Below are the code and all the weights of a small trained network. Each question names an input and a target symbol and asks about switching units off, where a switched-off unit gives its printed mean instead of its output.

import numpy as np


def w(rows, s, z=0):
    codes = np.array(rows[::2]) - 128.0
    scale = np.full(codes.shape[1], s)
    scale[-1] = z or s
    return codes * scale


def f(y):
    return np.maximum(y, 0)


def softmax(a):
    e = np.exp(a - a.max(-1, keepdims=True))
    return e / e.sum(-1, keepdims=True)


def log_softmax(a):
    a = a - a.max(-1, keepdims=True)
    return a - np.log(np.exp(a).sum(-1, keepdims=True))


def net(x, mask):
    ids = ['ΓΔΛΠΦΩαβεζηθξστ'.index(c) for c in x.split()]
    T = len(ids)
    res = E[ids] + P[:T]
    r = res
    for j in range(2):
        rows = slice(3 * j, 3 * j + 3)
        q, k, v = (r @ M[0][rows].T for M in (Q, K, V))
        z = softmax(np.where(np.tri(T) > 0, q @ k.T / 3**0.5, -1e9)) @ v
        o = O[0][rows]
        res = res + np.where(mask[j], z, o[:, -1]) @ o[:, :-1]
    y = f(res @ A[0][:, :-1].T + A[0][:, -1])
    res = res + np.where(mask[2:6], y, B[0][:, -1]) @ B[0][:, :-1]
    return log_softmax(res[-1] @ U[:, :-1].T + U[:, -1])


Q, K, V, O, A, B = {}, {}, {}, {}, {}, {}
E = w([
[75,88,121],'Γ',
[254,91,32],'Δ',
[118,111,142],'Λ',
[113,130,96],'Π',
[165,105,122],'Φ',
[193,78,137],'Ω',
[157,181,139],'α',
[111,115,60],'β',
[125,31,162],'ε',
[151,83,171],'ζ',
[90,122,110],'η',
[162,83,45],'θ',
[160,115,136],'ξ',
[171,141,119],'σ',
[164,109,96],'τ',
],0.025)
P = w([
[71,151,154],'0',
[150,160,131],'1',
[79,208,142],'2',
[71,74,169],'3',
[166,161,155],'4',
[79,209,142],'5',
[142,23,139],'6',
[167,161,164],'7',
[74,208,139],'8',
[152,2,126],'9',
[177,162,166],'10',
],0.0085)
Q[0] = w([
[137,97,171],'H1',
[45,114,126],'H1',
[144,251,224],'H1',
[136,156,124],'H2',
[167,227,120],'H2',
[136,142,133],'H2',
],0.024)
K[0] = w([
[136,60,132],'H1',
[62,131,131],'H1',
[114,116,253],'H1',
[144,156,143],'H2',
[184,200,170],'H2',
[130,115,130],'H2',
],0.027)
V[0] = w([
[158,99,44],'H1',
[128,96,3],'H1',
[246,112,145],'H1',
[228,82,157],'H2',
[231,122,149],'H2',
[86,67,213],'H2',
],0.0047)
O[0] = w([
[154,99,54,225],'H1',
[93,110,15,254],'H1',
[253,108,182,157],'H1',
[205,185,185,130],'H2',
[176,166,188,121],'H2',
[183,53,224,110],'H2',
],0.0052,0.0036)
A[0] = w([
[142,15,136,166],'N1',
[34,166,227,2],'N2',
[40,201,178,162],'N3',
[110,6,114,46],'N4',
],0.018,0.0057)
B[0] = w([
[90,238,106,245],'N1',
[255,198,49,142],'N2',
[97,117,222,172],'N3',
[188,34,162,230],'N4',
],0.019,0.012)
U = w([
[159,110,147,135],'Γ',
[220,147,28,1],'Δ',
[127,167,116,122],'Λ',
[18,179,2,215],'Π',
[112,201,67,116],'Φ',
[180,203,60,3],'Ω',
[170,157,192,31],'α',
[140,124,25,189],'β',
[240,59,178,68],'ε',
[100,215,120,90],'ζ',
[29,108,159,170],'η',
[213,63,96,184],'θ',
[221,133,148,78],'ξ',
[201,102,143,109],'σ',
[157,186,70,159],'τ',
],0.0097,0.0086)

Each question gives the input, a string of symbols that net reads in full, and the target symbol t.
The units are the heads (3 rows each of Q, K, V and O) and the neurons (one row each of A and B). Each row of codes is followed by its name. A weight is (code - 128) times the scale printed after its matrix; where a second scale follows, it is the last column's (O, A, B and U).
mask holds one flag per unit, heads first, then neurons. A switched-off unit (its flag False) gives its mean, the last column of its rows in O or B, instead of its output. The means were averaged over made-up inputs and are rounded, as every weight is.
A unit's drop is (log p(t) with every unit on - log p(t) with that unit switched off) / (log p(t) with every unit on - log p(t) with every unit switched off).
The circuit of an input: a set's keep is (log p(t) with only the set's units on - log p(t) with every unit switched off) / (log p(t) with every unit on - log p(t) with every unit switched off). Starting from all 6 units, units are removed one at a time, each time the one whose removal leaves the highest keep (on an exact tie, the one counted first), for as long as the keep stays at least 0.8.
units of the circuit, in order: the units of the circuit, biggest drop first
k most important neurons: the k neurons with the biggest drops, biggest first
drop of u: that unit's drop, to one decimal
input Ω β Π τ Π Δ τ η, target η: units of the circuit, in order => N1, N3, N4, H1
input Π Ω Γ ε τ α Γ, target ε: units of the circuit, in order => N4
input Π α ζ Π, target η: units of the circuit, in order => H1, N2, N3
input β Π Π β η Ω τ η Γ, target ε: units of the circuit, in order => N2, N3, N1
input Π Λ Π Π η, target η: 2 most important neurons => N1, N3
input Π τ α α α, target α: 3 most important neurons => N4, N1, N3
input ε τ Π τ Π β Π Π θ β, target θ: 2 most important neurons => N4, N3
input ε τ Π ζ τ ξ Π β β Δ, target Δ: 3 most important neurons => N1, N4, N3
input Γ Φ α, target α: 3 most important neurons => N3, N1, N4
input β ζ Π β Π, target Π: 3 most important neurons => N4, N3, N2
input Π β τ β, target θ: drop of H2 => 0.1
input Π Π Γ Δ Δ Π β ζ, target ζ: drop of N2 => 0.0
input β β Π Π Π, target Π: drop of N4 => 2.1
input α β Π Π Π Π Π, target θ: drop of N3 => 0.1
input ε Γ Π, target η: most important neuron => N3
input β ζ τ α Π Δ β ζ Ω Δ, target Δ: 2 most important neurons => N1, N4
